Here is a tiny trained network, its code and every weight. The questions are about switching its units off for an input and a class, where a switched-off unit gives its printed mean instead of its output.

import numpy as np


def w(rows, s, z=0):
    codes = np.array(rows[::2]) - 128.0
    scale = np.full(codes.shape[1], s)
    scale[-1] = z or s
    return codes * scale


def norm(h):
    return h / np.sqrt((h * h).mean(-1, keepdims=True) + 1e-5)


def f(y):
    return y / 2 * (1 + np.tanh(0.7978845608 * (y + 0.044715 * y**3)))


def log_softmax(a):
    a = a - a.max(-1, keepdims=True)
    return a - np.log(np.exp(a).sum(-1, keepdims=True))


def net(x, mask):
    res = np.array(x, float).reshape(1, 5) / 4 @ E
    u = 0
    for l in range(2):
        y = f(norm(res) @ A[l][:, :-1].T + A[l][:, -1])
        res = res + np.where(mask[u : u + 7], y, B[l][:, -1]) @ B[l][:, :-1]
        u += 7
    return log_softmax(norm(res)[-1] @ U[:, :-1].T + U[:, -1])


A, B = {}, {}
E = w([
[9,145,136,47,112,149,90,82],'x0',
[111,254,78,145,102,142,89,124],'x1',
[109,154,168,224,148,103,103,145],'x2',
[164,69,193,95,63,36,198,220],'x3',
[129,111,100,158,123,206,253,156],'x4',
],0.0069)
A[0] = w([
[121,114,126,87,68,70,177,160,100],'0.n1',
[77,165,90,115,108,123,67,96,105],'0.n2',
[63,106,158,36,2,100,201,181,1],'0.n3',
[100,63,140,118,148,206,141,67,133],'0.n4',
[82,145,134,76,154,133,145,146,65],'0.n5',
[89,116,84,117,150,171,137,187,106],'0.n6',
[167,115,47,117,108,157,90,106,218],'0.n7',
],0.0084,0.002)
B[0] = w([
[93,32,94,154,72,192,63,98,202],'0.n1',
[187,69,121,180,151,19,180,160,215],'0.n2',
[110,67,113,9,2,22,115,224,253],'0.n3',
[139,157,155,85,188,121,247,64,203],'0.n4',
[135,71,167,78,46,203,139,173,146],'0.n5',
[101,126,141,193,154,46,178,247,155],'0.n6',
[188,100,198,78,121,196,114,157,192],'0.n7',
],0.0069,0.0053)
A[1] = w([
[27,134,165,142,118,113,67,88,91],'1.n1',
[148,103,82,60,211,123,95,70,116],'1.n2',
[245,190,23,156,128,187,78,143,123],'1.n3',
[59,103,127,113,51,159,241,130,250],'1.n4',
[178,184,58,186,168,172,94,142,15],'1.n5',
[112,185,142,193,42,113,156,162,85],'1.n6',
[60,160,122,208,129,2,8,81,119],'1.n7',
],0.007,0.0017)
B[1] = w([
[135,146,126,164,115,91,118,159,141],'1.n1',
[156,79,236,132,133,138,102,107,162],'1.n2',
[113,174,179,99,85,202,119,196,212],'1.n3',
[45,129,2,145,170,111,55,93,254],'1.n4',
[135,104,63,54,10,155,155,133,186],'1.n5',
[153,92,152,92,128,158,89,61,167],'1.n6',
[86,218,204,150,171,30,144,134,215],'1.n7',
],0.0093,0.0057)
U = w([
[103,246,175,157,134,23,66,133,215],'0',
[215,82,96,231,112,126,114,154,4],'1',
[167,199,121,89,33,240,104,191,188],'2',
[185,101,188,75,172,175,84,55,124],'3',
[77,49,50,26,30,41,56,177,119],'4',
[45,179,37,126,187,194,180,79,84],'5',
],0.011,0.0021)

Each question gives the input, the list of numbers given to net, and the class t.
The units are the neurons (one row each of A and B). Each row of codes is followed by its name. A weight is (code - 128) times the scale printed after its matrix; where a second scale follows, it is the last column's (A, B and U).
mask holds one flag per neuron, layer by layer. A switched-off neuron (its flag False) gives its mean, the last column of its row in B, instead of its output. The means were averaged over made-up inputs and are rounded, as every weight is.
A unit's drop is (log p(t) with every unit on - log p(t) with that unit switched off) / (log p(t) with every unit on - log p(t) with every unit switched off).
The circuit of an input: a set's keep is (log p(t) with only the set's units on - log p(t) with every unit switched off) / (log p(t) with every unit on - log p(t) with every unit switched off). Starting from the 12 units with the biggest drops (on a tie, the unit counted first), units are removed one at a time, each time the one whose removal leaves the highest keep (on an exact tie, the one counted first), for as long as the keep stays at least 0.8.
units of the circuit, in order: the units of the circuit, biggest drop first
top k neurons: the k neurons with the biggest drops, biggest first
k most important neurons of layer l: the k neurons of layer l with the biggest drops, biggest first
drop when u is switched off: that unit's drop, to one decimal
input [-6,-4,4,6,-6], class 0: 2 most important neurons of layer 0 : (0.n7; 0.n3)
input [3,-7,1,-8,-2], class 3: units of the circuit, in order : (1.n2)
input [-8,-7,7,-4,-4], class 0: units of the circuit, in order : (1.n7; 0.n7; 0.n2)
input [8,-2,6,0,5], class 5: top 2 neurons : (0.n4; 1.n4)
input [1,-4,4,-5,1], class 3: top 2 neurons : (1.n2; 1.n4)
input [4,-1,3,-1,0], class 0: top 2 neurons : (0.n3; 0.n7)
input [-5,2,2,3,0], class 2: top 2 neurons : (0.n3; 0.n2)
input [-7,-5,1,-7,-1], class 3: top 2 neurons : (1.n2; 0.n4)
input [-4,-1,-5,-1,-2], class 3: 2 most important neurons of layer 1 : (1.n2; 1.n5)
input [-3,3,7,-7,1], class 2: top 2 neurons : (1.n5; 1.n3)
input [-6,8,-7,-6,-8], class 2: top 2 neurons : (0.n7; 1.n3)
input [6,5,3,2,0], class 0: 2 most important neurons of layer 0 : (0.n7; 0.n4)
input [-5,-5,-4,-7,1], class 3: top 2 neurons : (0.n4; 1.n2)
input [-1,7,-3,-6,6], class 2: units of the circuit, in order : (1.n3)
input [-8,-8,-1,-8,0], class 3: 2 most important neurons of layer 0 : (0.n4; 0.n2)
input [-3,1,-1,1,6], class 5: 2 most important neurons of layer 0 : (0.n3; 0.n2)
input [-7,-6,2,-5,6], class 5: top 2 neurons : (0.n2; 0.n4)
input [-8,-2,-4,-8,1], class 2: drop when 1.n3 is switched off : 0.2
input [6,-8,3,-3,5], class 5: drop when 0.n4 is switched off : 0.1
input [0,5,3,7,-8], class 0: units of the circuit, in order : (1.n7)
input [-3,-8,4,3,-7], class 0: drop when 1.n7 is switched off : 0.2
